Below is a small trained network, with its code and all its weights. Each question gives an input and a target symbol and asks what happens when units are switched off, that is, made to give their printed mean instead of their output.

import numpy as np


def w(rows, s, z=0):
    codes = np.array(rows[::2]) - 128.0
    scale = np.full(codes.shape[1], s)
    scale[-1] = z or s
    return codes * scale


def f(y):
    return np.maximum(y, 0)


def softmax(a):
    e = np.exp(a - a.max(-1, keepdims=True))
    return e / e.sum(-1, keepdims=True)


def log_softmax(a):
    a = a - a.max(-1, keepdims=True)
    return a - np.log(np.exp(a).sum(-1, keepdims=True))


def net(x, mask):
    ids = ['ΛΠΦαδζθξτψω'.index(c) for c in x.split()]
    T = len(ids)
    res = E[ids] + P[:T]
    u = 0
    for l in range(2):
        q, k, v = (res @ M[l].T for M in (Q, K, V))
        z = softmax(np.where(np.tri(T) > 0, q @ k.T / 4**0.5, -1e9)) @ v
        res = res + np.where(mask[u], z, O[l][:, -1]) @ O[l][:, :-1]
        u += 1
        y = f(res @ A[l][:, :-1].T + A[l][:, -1])
        res = res + np.where(mask[u : u + 12], y, B[l][:, -1]) @ B[l][:, :-1]
        u += 12
    return log_softmax(res[-1] @ U[:, :-1].T + U[:, -1])


Q, K, V, O, A, B = {}, {}, {}, {}, {}, {}
E = w([
[177,97,101,200,40,191,82],'Λ',
[86,62,175,173,145,113,153],'Π',
[81,115,248,60,228,136,165],'Φ',
[45,105,127,113,178,190,116],'α',
[192,163,83,93,34,74,103],'δ',
[188,176,154,193,88,173,34],'ζ',
[115,178,71,83,116,168,187],'θ',
[80,96,209,53,147,42,86],'ξ',
[162,43,170,176,103,143,94],'τ',
[89,188,145,49,133,117,138],'ψ',
[147,85,189,159,10,201,54],'ω',
],0.018)
P = w([
[254,170,117,220,98,56,198],'0',
[133,125,90,215,88,120,87],'1',
[123,120,63,194,109,101,64],'2',
[104,106,54,178,120,114,34],'3',
[198,74,76,105,126,110,106],'4',
[182,100,53,106,161,100,90],'5',
],0.008)
Q[0] = w([
[150,15,134,91,85,160,36],'L0H0',
[213,118,103,53,89,97,210],'L0H0',
[104,128,41,103,91,86,105],'L0H0',
[112,195,196,232,255,60,170],'L0H0',
],0.005)
K[0] = w([
[240,108,106,3,39,161,75],'L0H0',
[89,117,150,117,63,164,60],'L0H0',
[240,48,130,31,76,49,206],'L0H0',
[205,160,127,27,74,165,156],'L0H0',
],0.0052)
V[0] = w([
[103,117,36,185,96,219,254],'L0H0',
[104,43,157,87,20,238,226],'L0H0',
[101,229,161,152,205,195,176],'L0H0',
[166,32,77,142,172,121,174],'L0H0',
],0.0055)
O[0] = w([
[135,162,71,152,161,113,67,105],'L0H0',
[66,174,101,255,165,113,170,188],'L0H0',
[157,101,132,42,187,167,88,3],'L0H0',
[134,16,125,143,216,54,154,100],'L0H0',
],0.0098,0.0046)
A[0] = w([
[127,83,32,66,105,139,118,53],'L0N0',
[90,172,123,83,110,120,134,6],'L0N1',
[93,163,136,129,122,119,179,222],'L0N2',
[174,190,145,107,133,183,114,56],'L0N3',
[95,213,2,169,101,133,159,64],'L0N4',
[108,202,137,118,147,110,194,181],'L0N5',
[93,87,110,120,119,164,95,128],'L0N6',
[123,204,149,97,141,160,150,135],'L0N7',
[83,109,91,105,94,61,130,175],'L0N8',
[141,127,92,119,89,36,85,175],'L0N9',
[128,147,37,143,105,117,107,97],'L0N10',
[112,165,134,52,121,123,144,54],'L0N11',
],0.0097,0.0023)
B[0] = w([
[84,61,222,108,156,113,71,149],'L0N0',
[95,161,134,253,147,54,75,141],'L0N1',
[52,109,253,127,141,125,188,167],'L0N2',
[122,108,79,105,38,56,115,143],'L0N3',
[182,115,196,116,149,155,83,255],'L0N4',
[213,101,183,130,165,163,91,163],'L0N5',
[89,204,103,123,119,135,166,164],'L0N6',
[154,79,192,165,127,164,25,155],'L0N7',
[150,93,97,134,59,206,105,173],'L0N8',
[125,165,114,133,53,227,171,213],'L0N9',
[142,94,182,146,153,128,118,212],'L0N10',
[74,167,63,234,117,67,137,152],'L0N11',
],0.0073,0.0084)
Q[1] = w([
[117,108,80,161,120,69,166],'L1H0',
[195,191,80,121,135,153,253],'L1H0',
[173,212,166,42,133,58,116],'L1H0',
[121,117,111,107,144,50,181],'L1H0',
],0.0051)
K[1] = w([
[109,108,174,77,119,160,144],'L1H0',
[31,105,130,135,159,254,38],'L1H0',
[73,39,112,160,96,108,119],'L1H0',
[80,122,93,109,65,207,69],'L1H0',
],0.0066)
V[1] = w([
[144,198,122,43,81,141,156],'L1H0',
[170,2,86,123,128,108,229],'L1H0',
[138,209,34,112,157,191,156],'L1H0',
[177,65,153,114,203,219,106],'L1H0',
],0.0078)
O[1] = w([
[156,128,161,44,113,157,110,60],'L1H0',
[107,54,128,128,88,128,198,91],'L1H0',
[114,65,161,136,186,246,63,5],'L1H0',
[95,97,227,123,153,78,63,170],'L1H0',
],0.012,0.011)
A[1] = w([
[141,107,148,90,148,112,2,135],'L1N0',
[148,115,145,163,96,119,154,88],'L1N1',
[185,83,72,161,119,106,63,177],'L1N2',
[120,148,69,169,113,139,119,219],'L1N3',
[50,138,98,136,171,157,121,254],'L1N4',
[140,135,162,186,203,126,173,97],'L1N5',
[68,188,150,148,99,152,134,131],'L1N6',
[143,94,122,81,43,154,166,182],'L1N7',
[146,117,125,158,114,104,152,121],'L1N8',
[43,124,164,167,79,151,103,185],'L1N9',
[99,155,176,114,168,145,164,130],'L1N10',
[152,194,105,131,122,65,158,150],'L1N11',
],0.0088,0.0054)
B[1] = w([
[209,111,40,125,105,107,171,186],'L1N0',
[80,130,185,108,127,61,44,207],'L1N1',
[85,73,136,127,137,248,96,188],'L1N2',
[124,119,122,129,150,237,168,212],'L1N3',
[209,82,254,63,146,222,116,152],'L1N4',
[161,119,122,187,129,128,92,182],'L1N5',
[174,189,165,122,160,109,159,209],'L1N6',
[122,131,132,141,200,120,176,199],'L1N7',
[81,121,84,53,107,102,110,197],'L1N8',
[161,105,150,120,177,122,157,242],'L1N9',
[40,140,114,102,2,135,46,151],'L1N10',
[71,135,106,119,167,156,99,247],'L1N11',
],0.0073,0.014)
U = w([
[130,46,155,187,128,182,85,104],'Λ',
[121,53,105,200,176,122,186,178],'Π',
[87,95,154,88,106,87,42,86],'Φ',
[178,63,177,117,173,185,172,252],'α',
[170,99,161,114,40,168,143,136],'δ',
[153,122,40,125,124,152,87,180],'ζ',
[255,80,104,180,168,69,139,88],'θ',
[126,134,71,99,112,104,182,65],'ξ',
[85,36,109,189,115,147,158,117],'τ',
[141,177,80,195,181,118,109,98],'ψ',
[156,142,179,239,130,142,166,91],'ω',
],0.0071,0.0042)

Each question gives the input, a string of symbols that net reads in full, and the target symbol t.
The units are the heads (4 rows each of Q, K, V and O) and the neurons (one row each of A and B). Each row of codes is followed by its name. A weight is (code - 128) times the scale printed after its matrix; where a second scale follows, it is the last column's (O, A, B and U).
mask holds one flag per unit, layer by layer, with each layer's heads first. A switched-off unit (its flag False) gives its mean, the last column of its rows in O or B, instead of its output. The means were averaged over made-up inputs and are rounded, as every weight is.
A unit's drop is (log p(t) with every unit on - log p(t) with that unit switched off) / (log p(t) with every unit on - log p(t) with every unit switched off).
The circuit of an input: a set's keep is (log p(t) with only the set's units on - log p(t) with every unit switched off) / (log p(t) with every unit on - log p(t) with every unit switched off). Starting from the 12 units with the biggest drops (on a tie, the unit counted first), units are removed one at a time, each time the one whose removal leaves the highest keep (on an exact tie, the one counted first), for as long as the keep stays at least 0.8.
units of the circuit, in order: the units of the circuit, biggest drop first
top k neurons: the k neurons with the biggest drops, biggest first
top k neurons in layer l: the k neurons of layer l with the biggest drops, biggest first
input θ ψ ω ω, target θ: top 3 neurons : (L1N0; L0N4; L1N9)
input δ δ ω α ω, target α: units of the circuit, in order : (L1H0; L1N7)
input ψ Φ α Φ, target ψ: top 2 neurons : (L0N11; L0N7)
input ω ω Φ, target ψ: units of the circuit, in order : (L1H0; L0H0)
input ω Π α θ ψ, target ψ: units of the circuit, in order : (L1H0; L0H0; L0N1; L0N11)
input Φ ξ ω Π Λ, target Φ: units of the circuit, in order : (L1H0; L1N1; L0N5; L1N8)
input Π θ α α, target α: units of the circuit, in order : (L1N4)
input ξ δ Φ, target ξ: units of the circuit, in order : (L1H0; L0H0; L0N11)
input ξ τ θ δ, target ξ: units of the circuit, in order : (L0H0; L1H0)
input ψ α Φ θ θ, target ζ: top 2 neurons : (L0N11; L0N3)
input δ ω δ Π, target α: units of the circuit, in order : (L1H0; L0N9)
input α ω ω θ Π Λ, target Λ: units of the circuit, in order : (L1N2; L1H0)
input ω ω θ δ ω, target ψ: top 2 neurons : (L0N4; L0N2)
input δ δ δ, target δ: units of the circuit, in order : (L0N9; L0H0)
input τ ω τ ω ψ, target ω: units of the circuit, in order : (L0N2; L0H0; L0N1)
input θ ω Π δ Λ Λ, target θ: top 2 neurons : (L0N4; L1N0)
input Φ θ θ, target θ: top 2 neurons : (L1N0; L1N1)
input ζ Φ δ ψ, target ζ: top neuron in layer 0 : (L0N3)
input Φ ω Λ Λ τ, target Φ: top 2 neurons in layer 1 : (L1N1; L1N8)
input δ ω ω Λ, target α: top 2 neurons : (L0N9; L1N7)
input Π Φ δ δ Λ, target τ: top neuron in layer 0 : (L0N4)
input Φ ω δ, target Φ: top 3 neurons in layer 0 : (L0N7; L0N5; L0N6)
